Here is a tiny trained network, its code and every weight. The questions are about switching its units off for an input and a class, where a switched-off unit gives its printed mean instead of its output.

import numpy as np


def w(rows, s, z=0):
    codes = np.array(rows[::2]) - 128.0
    scale = np.full(codes.shape[1], s)
    scale[-1] = z or s
    return codes * scale


def norm(h):
    return h / np.sqrt((h * h).mean(-1, keepdims=True) + 1e-5)


def f(y):
    return y / 2 * (1 + np.tanh(0.7978845608 * (y + 0.044715 * y**3)))


def log_softmax(a):
    a = a - a.max(-1, keepdims=True)
    return a - np.log(np.exp(a).sum(-1, keepdims=True))


def net(x, mask):
    res = np.array(x, float).reshape(1, 8) / 4 @ E
    u = 0
    for l in range(2):
        y = f(norm(res) @ A[l][:, :-1].T + A[l][:, -1])
        res = res + np.where(mask[u : u + 4], y, B[l][:, -1]) @ B[l][:, :-1]
        u += 4
    return log_softmax(norm(res)[-1] @ U[:, :-1].T + U[:, -1])


A, B = {}, {}
E = w([
[109,116,154,172,104,148,183,58,141],'x0',
[137,122,156,155,178,108,172,161,100],'x1',
[109,110,96,175,147,68,101,205,101],'x2',
[121,99,116,141,147,239,139,102,130],'x3',
[134,85,195,88,111,149,182,83,106],'x4',
[172,83,173,254,135,148,153,129,134],'x5',
[161,174,92,192,176,122,174,83,156],'x6',
[43,143,90,84,101,126,139,134,143],'x7',
],0.0085)
A[0] = w([
[180,93,111,215,229,237,172,138,91,253],'0.n0',
[254,155,157,45,93,163,102,47,136,111],'0.n1',
[148,161,97,44,206,124,213,175,120,187],'0.n2',
[162,217,180,67,174,105,101,102,132,80],'0.n3',
],0.0069,0.0026)
B[0] = w([
[133,143,173,156,209,88,143,135,172,254],'0.n0',
[191,186,214,159,203,131,105,115,179,180],'0.n1',
[126,159,150,123,188,136,108,92,2,183],'0.n2',
[109,98,156,210,157,142,119,153,84,154],'0.n3',
],0.0092,0.0067)
A[1] = w([
[73,164,60,119,57,116,67,238,128,5],'1.n0',
[62,45,165,163,1,144,179,186,115,74],'1.n1',
[93,227,158,186,72,81,161,52,138,112],'1.n2',
[114,121,63,43,187,74,53,252,150,54],'1.n3',
],0.0064,0.0025)
B[1] = w([
[59,155,120,244,80,90,17,142,73,210],'1.n0',
[97,92,141,114,227,159,216,80,50,160],'1.n1',
[117,46,222,98,96,157,47,181,237,190],'1.n2',
[2,187,101,154,116,181,88,80,122,252],'1.n3',
],0.0083,0.004)
U = w([
[118,138,69,147,41,74,133,183,192,48],'0',
[31,204,86,124,136,116,39,173,43,163],'1',
[180,155,170,174,245,129,166,133,176,216],'2',
[197,122,7,67,86,129,176,176,112,2],'3',
[233,106,108,84,56,115,154,177,110,23],'4',
[86,95,142,53,155,118,191,130,14,119],'5',
[105,123,177,11,95,218,103,109,183,116],'6',
],0.011,0.0051)

Each question gives the input, the list of numbers given to net, and the class t.
The units are the neurons (one row each of A and B). Each row of codes is followed by its name. A weight is (code - 128) times the scale printed after its matrix; where a second scale follows, it is the last column's (A, B and U).
mask holds one flag per neuron, layer by layer. A switched-off neuron (its flag False) gives its mean, the last column of its row in B, instead of its output. The means were averaged over made-up inputs and are rounded, as every weight is.
A unit's drop is (log p(t) with every unit on - log p(t) with that unit switched off) / (log p(t) with every unit on - log p(t) with every unit switched off).
The circuit of an input: a set's keep is (log p(t) with only the set's units on - log p(t) with every unit switched off) / (log p(t) with every unit on - log p(t) with every unit switched off). Starting from all 8 units, units are removed one at a time, each time the one whose removal leaves the highest keep (on an exact tie, the one counted first), for as long as the keep stays at least 0.8.
circuit, biggest first: the units of the circuit, biggest drop first
most important unit: the unit with the biggest drop
k most important neurons: the k neurons with the biggest drops, biggest first
top k neurons in layer l: the k neurons of layer l with the biggest drops, biggest first
drop of u: that unit's drop, to one decimal
input [1,-7,1,-1,8,-8,3,-8], class 2: circuit, biggest first -> 0.n1
input [-1,7,-7,-8,-2,2,-5,0], class 5: circuit, biggest first -> 0.n0; 1.n0
input [0,7,5,-1,8,-6,6,-2], class 5: circuit, biggest first -> 0.n2; 0.n1
input [-7,-2,-4,2,0,-1,7,6], class 5: circuit, biggest first -> 0.n2; 1.n0
input [8,7,3,8,-5,0,-3,8], class 2: circuit, biggest first -> 0.n0; 1.n3
input [-8,6,-7,7,1,-6,2,8], class 5: circuit, biggest first -> 0.n2; 1.n0
input [6,-2,7,6,-3,0,-4,-1], class 2: circuit, biggest first -> 0.n0; 1.n0
input [5,-1,2,-7,0,5,-3,3], class 5: circuit, biggest first -> 1.n1; 0.n0
input [7,8,-4,-5,0,3,-4,1], class 6: top 2 neurons in layer 0 -> 0.n3; 0.n0
input [4,-3,-4,-7,-2,-8,2,-4], class 2: top 2 neurons in layer 0 -> 0.n1; 0.n3
input [1,-6,-2,-4,2,-1,6,4], class 6: 2 most important neurons -> 1.n2; 0.n0
input [-1,2,-8,-6,4,-5,-4,0], class 2: 2 most important neurons -> 0.n1; 0.n3
input [5,3,-1,-6,-7,0,3,3], class 0: top 2 neurons in layer 0 -> 0.n0; 0.n1
input [-5,5,-6,8,-1,-5,-1,0], class 2: most important unit -> 0.n1
input [7,-8,-4,-4,-7,0,-6,-2], class 6: top 2 neurons in layer 0 -> 0.n1; 0.n0
input [2,-2,0,0,1,-3,-3,-4], class 2: drop of 0.n2 -> 0.0
